Below is a small trained network, with its code and all its weights. Each question gives an input and a class and asks what happens when units are switched off, that is, made to give their printed mean instead of their output.

import numpy as np


def w(rows, s, z=0):
    codes = np.array(rows[::2]) - 128.0
    scale = np.full(codes.shape[1], s)
    scale[-1] = z or s
    return codes * scale


def norm(h):
    return h / np.sqrt((h * h).mean(-1, keepdims=True) + 1e-5)


def f(y):
    return np.maximum(y, 0)


def log_softmax(a):
    a = a - a.max(-1, keepdims=True)
    return a - np.log(np.exp(a).sum(-1, keepdims=True))


def net(x, mask):
    res = np.array(x, float).reshape(1, 4) / 4 @ E
    u = 0
    for l in range(2):
        y = f(norm(res) @ A[l][:, :-1].T + A[l][:, -1])
        res = res + np.where(mask[u : u + 16], y, B[l][:, -1]) @ B[l][:, :-1]
        u += 16
    return log_softmax(norm(res)[-1] @ U[:, :-1].T + U[:, -1])


A, B = {}, {}
E = w([
[160,88,217,152,8],'x0',
[130,128,128,129,129],'x1',
[147,208,18,148,52],'x2',
[27,49,87,180,99],'x3',
],0.012)
A[0] = w([
[116,130,141,136,157,31],'L0N1',
[133,94,202,130,22,185],'L0N2',
[240,254,65,117,64,87],'L0N3',
[85,55,126,150,153,67],'L0N4',
[135,116,150,120,164,8],'L0N5',
[115,125,98,129,183,212],'L0N6',
[153,168,79,129,188,156],'L0N7',
[121,129,92,134,98,64],'L0N8',
[95,72,146,139,96,59],'L0N9',
[104,151,51,141,59,13],'L0N10',
[167,137,144,149,78,61],'L0N11',
[112,146,69,123,73,46],'L0N12',
[103,82,77,132,165,81],'L0N13',
[137,128,32,153,65,2],'L0N14',
[174,117,194,127,2,163],'L0N15',
[242,177,196,114,190,207],'L0N16',
],0.025,0.0053)
B[0] = w([
[108,138,134,144,147,137],'L0N1',
[240,67,103,166,21,234],'L0N2',
[55,7,24,105,144,241],'L0N3',
[95,78,104,68,212,184],'L0N4',
[73,168,131,161,142,147],'L0N5',
[101,142,147,142,209,185],'L0N6',
[192,124,43,152,69,194],'L0N7',
[146,157,152,126,126,148],'L0N8',
[179,89,99,37,103,172],'L0N9',
[174,201,185,135,118,178],'L0N10',
[57,133,161,170,147,162],'L0N11',
[159,182,171,137,112,165],'L0N12',
[73,132,161,118,180,173],'L0N13',
[174,211,191,127,113,178],'L0N14',
[72,62,255,194,205,238],'L0N15',
[201,250,200,139,117,250],'L0N16',
],0.045,0.02)
A[1] = w([
[103,68,133,99,150,62],'L1N1',
[136,160,135,99,110,91],'L1N2',
[127,124,119,132,116,47],'L1N3',
[52,55,123,94,150,2],'L1N4',
[116,254,102,86,117,9],'L1N5',
[107,84,79,121,80,122],'L1N6',
[121,138,161,138,82,59],'L1N7',
[178,121,99,103,87,89],'L1N8',
[116,146,178,163,108,157],'L1N9',
[133,129,71,139,66,126],'L1N10',
[121,71,98,206,57,109],'L1N11',
[129,49,64,93,86,113],'L1N12',
[47,73,112,130,150,10],'L1N13',
[148,163,127,148,69,112],'L1N14',
[120,84,80,94,72,111],'L1N15',
[99,148,161,169,112,15],'L1N16',
],0.039,0.0058)
B[1] = w([
[71,56,146,145,143,208],'L1N1',
[113,98,99,166,144,162],'L1N2',
[119,133,118,127,128,131],'L1N3',
[133,71,153,114,245,216],'L1N4',
[1,139,150,231,113,241],'L1N5',
[149,165,92,110,65,186],'L1N6',
[177,153,111,79,145,172],'L1N7',
[137,73,187,135,136,178],'L1N8',
[207,161,76,80,129,235],'L1N9',
[128,226,85,74,148,170],'L1N10',
[53,219,76,91,155,247],'L1N11',
[120,113,109,145,22,233],'L1N12',
[129,110,116,94,238,198],'L1N13',
[158,85,165,104,177,189],'L1N14',
[165,155,96,134,59,187],'L1N15',
[167,103,145,87,125,171],'L1N16',
],0.073,0.016)
U = w([
[80,212,165,204,130,168],'0',
[104,64,124,95,205,202],'1',
[251,141,218,109,109,152],'2',
[164,29,121,89,17,4],'3',
[97,179,31,104,44,74],'4',
],0.024,0.0034)

Each question gives the input, the list of numbers given to net, and the class t.
The units are the neurons (one row each of A and B). Each row of codes is followed by its name. A weight is (code - 128) times the scale printed after its matrix; where a second scale follows, it is the last column's (A, B and U).
mask holds one flag per neuron, layer by layer. A switched-off neuron (its flag False) gives its mean, the last column of its row in B, instead of its output. The means were averaged over made-up inputs and are rounded, as every weight is.
A unit's drop is (log p(t) with every unit on - log p(t) with that unit switched off) / (log p(t) with every unit on - log p(t) with every unit switched off).
The circuit of an input: a set's keep is (log p(t) with only the set's units on - log p(t) with every unit switched off) / (log p(t) with every unit on - log p(t) with every unit switched off). Starting from the 12 units with the biggest drops (on a tie, the unit counted first), units are removed one at a time, each time the one whose removal leaves the highest keep (on an exact tie, the one counted first), for as long as the keep stays at least 0.8.
circuit, biggest first: the units of the circuit, biggest drop first
most important unit: the unit with the biggest drop
k most important neurons: the k neurons with the biggest drops, biggest first
top k neurons in layer l: the k neurons of layer l with the biggest drops, biggest first
drop when u is switched off: that unit's drop, to one decimal
input [5,2,-1,5], class 3: circuit, biggest first -> [L0N2]
input [0,6,0,-3], class 0: circuit, biggest first -> [L0N16, L1N5]
input [5,4,-2,3], class 3: top 4 neurons in layer 0 -> [L0N2, L0N16, L0N9, L0N15]
input [6,-6,0,2], class 3: 4 most important neurons -> [L0N2, L0N16, L0N9, L0N15]
input [0,1,-8,-1], class 0: 2 most important neurons -> [L0N15, L0N3]
input [7,-8,-8,3], class 3: 2 most important neurons -> [L0N2, L0N16]
input [-3,4,6,6], class 0: 3 most important neurons -> [L1N5, L0N2, L0N15]
input [-1,8,3,1], class 0: 4 most important neurons -> [L0N15, L1N5, L0N14, L0N2]
input [8,-2,0,-8], class 2: 4 most important neurons -> [L0N16, L1N5, L0N15, L0N2]
input [-8,-1,1,-1], class 4: 4 most important neurons -> [L0N7, L0N15, L0N16, L0N14]
input [8,8,0,4], class 3: 3 most important neurons -> [L0N2, L0N16, L0N9]
input [-8,-7,1,7], class 0: 2 most important neurons -> [L0N3, L0N15]
input [-2,0,5,2], class 0: 2 most important neurons -> [L1N5, L0N15]
input [-6,-5,2,-4], class 4: most important unit -> L0N7
input [-8,-4,7,0], class 4: top 4 neurons in layer 0 -> [L0N3, L0N16, L0N15, L0N7]
input [-4,-5,1,-8], class 4: 4 most important neurons -> [L0N3, L0N7, L0N14, L0N10]
input [-8,-3,-5,-1], class 0: top 2 neurons in layer 0 -> [L0N3, L0N15]
input [-7,0,4,-3], class 4: top 2 neurons in layer 0 -> [L0N7, L0N3]
input [0,4,3,7], class 0: top 2 neurons in layer 0 -> [L0N15, L0N2]
input [5,3,-7,-1], class 2: most important unit -> L0N3
input [-1,-5,3,6], class 0: 3 most important neurons -> [L1N5, L0N15, L0N2]
input [-4,-4,1,-3], class 4: 2 most important neurons -> [L0N3, L0N7]
input [0,5,5,-7], class 4: top 2 neurons in layer 0 -> [L0N3, L0N7]
input [-4,-5,4,-8], class 4: drop when L0N3 is switched off -> 1.3
input [-8,1,3,5], class 0: drop when L0N15 is switched off -> 0.6
input [-8,2,1,-4], class 4: drop when L0N7 is switched off -> 0.8
